Here is a tiny trained network, its code and every weight. The questions are about switching its units off for an input and a class, where a switched-off unit gives its printed mean instead of its output.

import numpy as np


def w(rows, s, z=0):
    codes = np.array(rows[::2]) - 128.0
    scale = np.full(codes.shape[1], s)
    scale[-1] = z or s
    return codes * scale


def f(y):
    return np.maximum(y, 0)


def log_softmax(a):
    a = a - a.max(-1, keepdims=True)
    return a - np.log(np.exp(a).sum(-1, keepdims=True))


def net(x, mask):
    res = np.array(x, float).reshape(1, 5) / 4 @ E
    y = f(res @ A[0][:, :-1].T + A[0][:, -1])
    res = res + np.where(mask, y, B[0][:, -1]) @ B[0][:, :-1]
    return log_softmax(res[-1] @ U[:, :-1].T + U[:, -1])


A, B = {}, {}
E = w([
[148,63,199,239],'x0',
[158,79,233,45],'x1',
[124,132,130,129],'x2',
[132,125,125,124],'x3',
[21,1,82,105],'x4',
],0.0083)
A[0] = w([
[161,109,196,233,173],'n1',
[81,138,193,188,52],'n2',
[106,199,55,209,20],'n3',
[170,77,150,200,132],'n4',
[166,137,212,68,68],'n5',
[132,195,83,38,103],'n6',
[200,194,177,122,67],'n7',
[29,59,128,151,16],'n8',
[141,170,86,66,142],'n9',
[81,165,91,177,2],'n10',
[150,132,228,52,71],'n11',
[253,238,164,152,51],'n12',
[125,191,37,217,5],'n13',
[145,98,175,205,160],'n14',
[213,213,151,155,37],'n15',
[138,105,178,204,98],'n16',
[134,50,164,67,44],'n17',
[151,88,164,209,128],'n18',
[92,221,99,13,79],'n19',
[139,108,178,211,120],'n20',
[101,173,121,82,80],'n21',
[219,252,178,164,19],'n22',
[187,107,219,44,56],'n23',
[118,196,101,53,120],'n24',
],0.0078,0.0014)
B[0] = w([
[199,158,109,45,212],'n1',
[166,161,100,88,163],'n2',
[63,200,242,239,219],'n3',
[169,155,124,75,188],'n4',
[92,141,192,216,195],'n5',
[197,157,126,73,227],'n6',
[65,73,88,141,204],'n7',
[102,62,65,95,216],'n8',
[187,175,130,56,202],'n9',
[107,141,134,174,174],'n10',
[82,190,211,232,208],'n11',
[77,36,56,122,254],'n12',
[87,202,238,254,225],'n13',
[214,167,107,53,192],'n14',
[42,10,47,126,218],'n15',
[201,201,97,59,184],'n16',
[52,128,164,228,203],'n17',
[198,170,96,77,191],'n18',
[176,172,121,54,247],'n19',
[212,176,108,62,188],'n20',
[163,151,121,95,175],'n21',
[62,14,41,98,248],'n22',
[68,208,201,232,217],'n23',
[209,161,121,62,214],'n24',
],0.0061,0.0068)
U = w([
[243,194,122,51,54],'0',
[54,2,75,132,255],'1',
[86,203,212,253,82],'2',
],0.01,0.00091)

Each question gives the input, the list of numbers given to net, and the class t.
The units are the neurons (one row each of A and B). Each row of codes is followed by its name. A weight is (code - 128) times the scale printed after its matrix; where a second scale follows, it is the last column's (A, B and U).
mask holds one flag per neuron, in row order. A switched-off neuron (its flag False) gives its mean, the last column of its row in B, instead of its output. The means were averaged over made-up inputs and are rounded, as every weight is.
A unit's drop is (log p(t) with every unit on - log p(t) with that unit switched off) / (log p(t) with every unit on - log p(t) with every unit switched off).
The circuit of an input: a set's keep is (log p(t) with only the set's units on - log p(t) with every unit switched off) / (log p(t) with every unit on - log p(t) with every unit switched off). Starting from the 12 units with the biggest drops (on a tie, the unit counted first), units are removed one at a time, each time the one whose removal leaves the highest keep (on an exact tie, the one counted first), for as long as the keep stays at least 0.8.
circuit, biggest first: the units of the circuit, biggest drop first
k most important neurons: the k neurons with the biggest drops, biggest first
drop when u is switched off: that unit's drop, to one decimal
input [4,-4,-2,-7,-5], class 1: most important neuron : (n22)
input [-1,5,4,4,-6], class 1: circuit, biggest first : (n22, n12)
input [-2,3,0,4,2], class 2: circuit, biggest first : (n22, n12, n1, n14)
input [-5,8,1,-6,-6], class 2: 2 most important neurons : (n23, n11)
input [-5,6,-6,-8,0], class 2: 3 most important neurons : (n23, n11, n5)
input [8,8,2,-2,-5], class 0: 4 most important neurons : (n1, n14, n20, n16)
input [7,1,5,-7,-7], class 0: drop when n4 is switched off : 0.2
input [-4,5,3,3,-5], class 1: drop when n22 is switched off : 0.3
input [-6,1,7,3,6], class 0: drop when n22 is switched off : 0.2
input [2,-3,6,-4,-5], class 1: drop when n22 is switched off : 0.1
